Here is a tiny trained network, its code and every weight. The questions are about switching its units off for an input and a target symbol, where a switched-off unit gives its printed mean instead of its output.

import numpy as np


def w(rows, s, z=0):
    codes = np.array(rows[::2]) - 128.0
    scale = np.full(codes.shape[1], s)
    scale[-1] = z or s
    return codes * scale


def f(y):
    return y / 2 * (1 + np.tanh(0.7978845608 * (y + 0.044715 * y**3)))


def softmax(a):
    e = np.exp(a - a.max(-1, keepdims=True))
    return e / e.sum(-1, keepdims=True)


def log_softmax(a):
    a = a - a.max(-1, keepdims=True)
    return a - np.log(np.exp(a).sum(-1, keepdims=True))


def net(x, mask):
    ids = ['ΓΣτφψω'.index(c) for c in x.split()]
    T = len(ids)
    res = E[ids] + P[:T]
    u = 0
    for l in range(2):
        q, k, v = (res @ M[l].T for M in (Q, K, V))
        z = softmax(np.where(np.tri(T) > 0, q @ k.T / 3**0.5, -1e9)) @ v
        res = res + np.where(mask[u], z, O[l][:, -1]) @ O[l][:, :-1]
        u += 1
        y = f(res @ A[l][:, :-1].T + A[l][:, -1])
        res = res + np.where(mask[u : u + 12], y, B[l][:, -1]) @ B[l][:, :-1]
        u += 12
    return log_softmax(res[-1] @ U[:, :-1].T + U[:, -1])


Q, K, V, O, A, B = {}, {}, {}, {}, {}, {}
E = w([
[112,64,229,124],'Γ',
[187,25,6,110],'Σ',
[238,33,142,149],'τ',
[196,100,190,85],'φ',
[133,171,88,76],'ψ',
[80,253,102,50],'ω',
],0.015)
P = w([
[129,115,120,95],'0',
[118,116,133,94],'1',
[106,124,143,108],'2',
[120,126,147,138],'3',
[118,136,146,160],'4',
[127,137,154,187],'5',
[133,145,161,214],'6',
[141,144,157,231],'7',
[156,146,164,254],'8',
],0.0086)
Q[0] = w([
[170,211,114,254],'0.h0',
[90,49,79,95],'0.h0',
[108,172,217,72],'0.h0',
],0.0082)
K[0] = w([
[113,89,112,254],'0.h0',
[69,46,46,115],'0.h0',
[113,132,80,140],'0.h0',
],0.0086)
V[0] = w([
[123,179,103,151],'0.h0',
[139,28,134,72],'0.h0',
[3,93,147,211],'0.h0',
],0.0057)
O[0] = w([
[253,171,41,119,83],'0.h0',
[209,149,124,251,236],'0.h0',
[28,135,86,158,2],'0.h0',
],0.0068,0.0039)
A[0] = w([
[163,98,180,148,139],'0.n0',
[33,95,148,167,52],'0.n1',
[125,151,250,26,180],'0.n2',
[61,122,252,116,46],'0.n3',
[81,127,165,163,37],'0.n4',
[105,175,172,114,77],'0.n5',
[184,163,164,38,231],'0.n6',
[82,106,149,120,88],'0.n7',
[132,173,165,172,77],'0.n8',
[92,100,114,159,1],'0.n9',
[136,180,114,165,70],'0.n10',
[100,61,133,194,123],'0.n11',
],0.012,0.009)
B[0] = w([
[61,73,123,172,210],'0.n0',
[84,64,110,4,126],'0.n1',
[26,163,103,184,239],'0.n2',
[67,117,117,138,151],'0.n3',
[47,164,64,87,122],'0.n4',
[12,196,138,143,132],'0.n5',
[32,133,132,192,246],'0.n6',
[165,137,103,132,118],'0.n7',
[117,102,230,152,128],'0.n8',
[200,129,109,81,118],'0.n9',
[122,152,138,18,119],'0.n10',
[172,109,87,71,174],'0.n11',
],0.011)
Q[1] = w([
[152,80,133,137],'1.h0',
[123,178,110,106],'1.h0',
[207,98,80,4],'1.h0',
],0.016)
K[1] = w([
[196,12,75,136],'1.h0',
[137,150,95,46],'1.h0',
[112,101,9,174],'1.h0',
],0.011)
V[1] = w([
[125,145,167,30],'1.h0',
[191,214,152,136],'1.h0',
[159,11,165,37],'1.h0',
],0.011)
O[1] = w([
[186,182,75,71,30],'1.h0',
[1,181,161,112,54],'1.h0',
[86,104,103,189,3],'1.h0',
],0.0097,0.023)
A[1] = w([
[184,115,99,139,216],'1.n0',
[121,129,133,113,12],'1.n1',
[167,130,95,13,58],'1.n2',
[187,88,146,195,196],'1.n3',
[122,131,192,144,46],'1.n4',
[182,110,48,145,66],'1.n5',
[192,204,165,74,226],'1.n6',
[23,194,121,160,173],'1.n7',
[107,238,99,83,60],'1.n8',
[30,127,132,126,208],'1.n9',
[135,124,179,135,77],'1.n10',
[145,64,6,207,171],'1.n11',
],0.013,0.011)
B[1] = w([
[149,139,98,245,168],'1.n0',
[39,132,165,123,126],'1.n1',
[159,213,199,69,130],'1.n2',
[42,88,108,155,239],'1.n3',
[98,188,167,81,151],'1.n4',
[123,203,184,95,163],'1.n5',
[49,132,88,201,164],'1.n6',
[177,112,82,131,176],'1.n7',
[147,41,151,59,157],'1.n8',
[104,182,125,143,178],'1.n9',
[84,169,148,119,143],'1.n10',
[194,146,132,26,254],'1.n11',
],0.012,0.037)
U = w([
[160,122,189,99,236],'Γ',
[124,32,137,184,92],'Σ',
[126,173,255,92,144],'τ',
[85,75,228,124,26],'φ',
[139,123,98,247,238],'ψ',
[60,111,81,93,2],'ω',
],0.0099,0.01)

Each question gives the input, a string of symbols that net reads in full, and the target symbol t.
The units are the heads (3 rows each of Q, K, V and O) and the neurons (one row each of A and B). Each row of codes is followed by its name. A weight is (code - 128) times the scale printed after its matrix; where a second scale follows, it is the last column's (O, A, B and U).
mask holds one flag per unit, layer by layer, with each layer's heads first. A switched-off unit (its flag False) gives its mean, the last column of its rows in O or B, instead of its output. The means were averaged over made-up inputs and are rounded, as every weight is.
A unit's drop is (log p(t) with every unit on - log p(t) with that unit switched off) / (log p(t) with every unit on - log p(t) with every unit switched off).
The circuit of an input: a set's keep is (log p(t) with only the set's units on - log p(t) with every unit switched off) / (log p(t) with every unit on - log p(t) with every unit switched off). Starting from the 12 units with the biggest drops (on a tie, the unit counted first), units are removed one at a time, each time the one whose removal leaves the highest keep (on an exact tie, the one counted first), for as long as the keep stays at least 0.8.
circuit, biggest first: the units of the circuit, biggest drop first
k most important neurons: the k neurons with the biggest drops, biggest first
k most important neurons of layer l: the k neurons of layer l with the biggest drops, biggest first
drop when u is switched off: that unit's drop, to one decimal
input φ φ ω φ, target τ: 2 most important neurons of layer 0 : [0.n2; 0.n0]
input τ Σ φ Γ τ Σ φ ω, target ω: circuit, biggest first : [1.h0; 1.n6; 0.n0]
input ψ Σ Γ, target ψ: circuit, biggest first : [1.n11]
input Σ φ Σ φ Σ, target Γ: circuit, biggest first : [1.n11; 1.h0; 0.n2]
input Γ Σ ψ ω τ φ ω ψ, target τ: 4 most important neurons : [0.n0; 1.n2; 1.n3; 0.n2]
input φ φ Γ ω Γ Γ, target τ: 2 most important neurons : [0.n3; 0.n2]
input Σ τ ω ω Σ Σ φ, target φ: 4 most important neurons : [1.n0; 1.n11; 1.n4; 0.n0]
input Γ φ ψ, target ψ: 2 most important neurons : [1.n11; 0.n0]
input Γ ω Γ, target τ: 2 most important neurons of layer 1 : [1.n3; 1.n0]
input Σ Σ ω Σ τ ψ ω φ ψ, target τ: 4 most important neurons of layer 1 : [1.n2; 1.n3; 1.n0; 1.n7]
input τ Γ Γ, target ω: 3 most important neurons : [0.n2; 0.n3; 1.n11]
input Γ Σ φ ω Σ Σ ω ω ω, target ω: circuit, biggest first : [1.n6; 1.h0; 0.n0]
input φ ω Σ ω φ, target τ: 3 most important neurons of layer 0 : [0.n0; 0.n2; 0.n6]
input φ ψ Γ, target ψ: 3 most important neurons of layer 0 : [0.n2; 0.n3; 0.n0]
input Σ Γ ω Γ φ φ Γ Σ Γ, target Σ: 3 most important neurons : [0.n6; 0.n2; 1.n5]
input φ ω Γ Γ Γ Σ ψ τ, target Σ: 3 most important neurons : [1.n3; 1.n0; 1.n11]
input φ φ τ Γ Σ Γ φ Σ Σ, target Γ: 2 most important neurons : [1.n11; 1.n5]
input Σ ψ φ, target ψ: 4 most important neurons : [1.n11; 0.n2; 0.n0; 1.n7]
input Σ Σ Σ Σ Γ, target Σ: most important neuron of layer 1 : [1.n3]
input Σ φ ψ Σ φ, target ψ: 3 most important neurons of layer 0 : [0.n2; 0.n0; 0.n6]
input φ ω Σ τ Σ τ Γ, target ω: drop when 1.n0 is switched off : 0.2
input φ Γ Σ φ, target φ: drop when 1.h0 is switched off : 1.8
